Here is a tiny trained network, its code and every weight. The questions are about switching its units off for an input and a class, where a switched-off unit gives its printed mean instead of its output.

import numpy as np


def w(rows, s, z=0):
    codes = np.array(rows[::2]) - 128.0
    scale = np.full(codes.shape[1], s)
    scale[-1] = z or s
    return codes * scale


def f(y):
    return np.maximum(y, 0)


def log_softmax(a):
    a = a - a.max(-1, keepdims=True)
    return a - np.log(np.exp(a).sum(-1, keepdims=True))


def net(x, mask):
    res = np.array(x, float).reshape(1, 3) / 4 @ E
    y = f(res @ A[0][:, :-1].T + A[0][:, -1])
    res = res + np.where(mask, y, B[0][:, -1]) @ B[0][:, :-1]
    return log_softmax(res[-1] @ U[:, :-1].T + U[:, -1])


A, B = {}, {}
E = w([
[204,62,98,114,241,37],'x0',
[147,104,219,204,245,201],'x1',
[254,176,49,179,114,169],'x2',
],0.0073)
A[0] = w([
[133,146,214,212,221,167,69],'neuron 1',
[88,183,116,148,64,131,138],'neuron 2',
[94,99,52,72,82,91,84],'neuron 3',
[38,44,170,90,118,142,254],'neuron 4',
[77,147,49,66,65,75,123],'neuron 5',
[122,120,177,189,189,193,139],'neuron 6',
[88,93,157,102,159,51,148],'neuron 7',
[150,113,82,113,198,39,69],'neuron 8',
[122,77,163,183,176,195,154],'neuron 9',
[190,109,60,175,177,43,98],'neuron 10',
[86,150,148,154,110,230,95],'neuron 11',
[66,109,129,66,150,107,103],'neuron 12',
[151,48,79,102,179,44,97],'neuron 13',
[254,183,70,106,142,164,142],'neuron 14',
[181,57,143,96,153,34,157],'neuron 15',
[204,147,82,180,105,164,112],'neuron 16',
[171,95,93,146,201,61,74],'neuron 17',
[51,168,112,135,58,229,95],'neuron 18',
[89,175,130,166,51,214,88],'neuron 19',
[62,60,162,93,143,94,102],'neuron 20',
[209,156,38,204,95,158,133],'neuron 21',
[158,124,51,110,64,95,135],'neuron 22',
[149,142,98,43,77,58,68],'neuron 23',
[97,89,180,241,175,152,56],'neuron 24',
[102,162,30,79,91,40,112],'neuron 25',
],0.0085,0.0056)
B[0] = w([
[162,150,93,71,217,119,218],'neuron 1',
[151,89,76,139,123,177,194],'neuron 2',
[153,194,105,40,245,115,185],'neuron 3',
[121,187,135,229,104,108,254],'neuron 4',
[165,161,96,85,217,160,219],'neuron 5',
[236,190,79,58,193,123,213],'neuron 6',
[95,145,182,221,93,131,194],'neuron 7',
[85,47,81,122,90,194,191],'neuron 8',
[190,158,84,95,200,154,210],'neuron 9',
[53,83,106,157,122,199,211],'neuron 10',
[125,91,89,96,122,181,185],'neuron 11',
[79,226,203,194,157,114,170],'neuron 12',
[92,42,79,129,82,206,206],'neuron 13',
[55,183,208,225,118,84,226],'neuron 14',
[113,73,68,158,44,212,216],'neuron 15',
[10,201,206,194,115,107,194],'neuron 16',
[80,77,122,140,153,208,198],'neuron 17',
[114,48,106,124,101,255,217],'neuron 18',
[68,35,61,151,126,220,204],'neuron 19',
[27,226,184,207,117,108,186],'neuron 20',
[19,179,180,208,166,85,223],'neuron 21',
[144,175,105,132,219,100,201],'neuron 22',
[183,159,102,71,200,115,184],'neuron 23',
[152,168,124,73,204,152,189],'neuron 24',
[177,177,129,77,237,166,213],'neuron 25',
],0.0056,0.0085)
U = w([
[227,192,86,37,254,123,103],'0',
[84,4,68,131,79,227,109],'1',
[39,239,246,215,126,73,85],'2',
[185,157,133,157,101,93,246],'3',
[229,92,166,70,53,39,101],'4',
[156,79,144,67,80,42,102],'5',
],0.0084,0.012)

Each question gives the input, the list of numbers given to net, and the class t.
The units are the neurons (one row each of A and B). Each row of codes is followed by its name. A weight is (code - 128) times the scale printed after its matrix; where a second scale follows, it is the last column's (A, B and U).
mask holds one flag per neuron, in row order. A switched-off neuron (its flag False) gives its mean, the last column of its row in B, instead of its output. The means were averaged over made-up inputs and are rounded, as every weight is.
A unit's drop is (log p(t) with every unit on - log p(t) with that unit switched off) / (log p(t) with every unit on - log p(t) with every unit switched off).
The circuit of an input: a set's keep is (log p(t) with only the set's units on - log p(t) with every unit switched off) / (log p(t) with every unit on - log p(t) with every unit switched off). Starting from the 12 units with the biggest drops (on a tie, the unit counted first), units are removed one at a time, each time the one whose removal leaves the highest keep (on an exact tie, the one counted first), for as long as the keep stays at least 0.8.
circuit, biggest first: the units of the circuit, biggest drop first
most important unit: the unit with the biggest drop
k most important neurons: the k neurons with the biggest drops, biggest first
drop of u: that unit's drop, to one decimal
input [7,-3,-8], class 2: 2 most important neurons -> [neuron 20; neuron 12]
input [-7,7,6], class 0: most important unit -> neuron 6
input [-7,-5,8], class 2: 2 most important neurons -> [neuron 21; neuron 16]
input [5,-3,6], class 2: circuit, biggest first -> [neuron 14; neuron 21]
input [6,-4,8], class 2: 3 most important neurons -> [neuron 14; neuron 21; neuron 16]
input [-7,5,3], class 1: 2 most important neurons -> [neuron 19; neuron 18]
input [-6,-8,-8], class 0: 3 most important neurons -> [neuron 5; neuron 3; neuron 25]
input [2,8,-6], class 0: 2 most important neurons -> [neuron 6; neuron 1]
input [8,-7,7], class 1: 2 most important neurons -> [neuron 10; neuron 13]
input [-3,2,6], class 2: drop of neuron 21 -> 0.1
input [4,-3,0], class 1: drop of neuron 6 -> 0.3
input [8,-5,-2], class 1: drop of neuron 15 -> 0.1
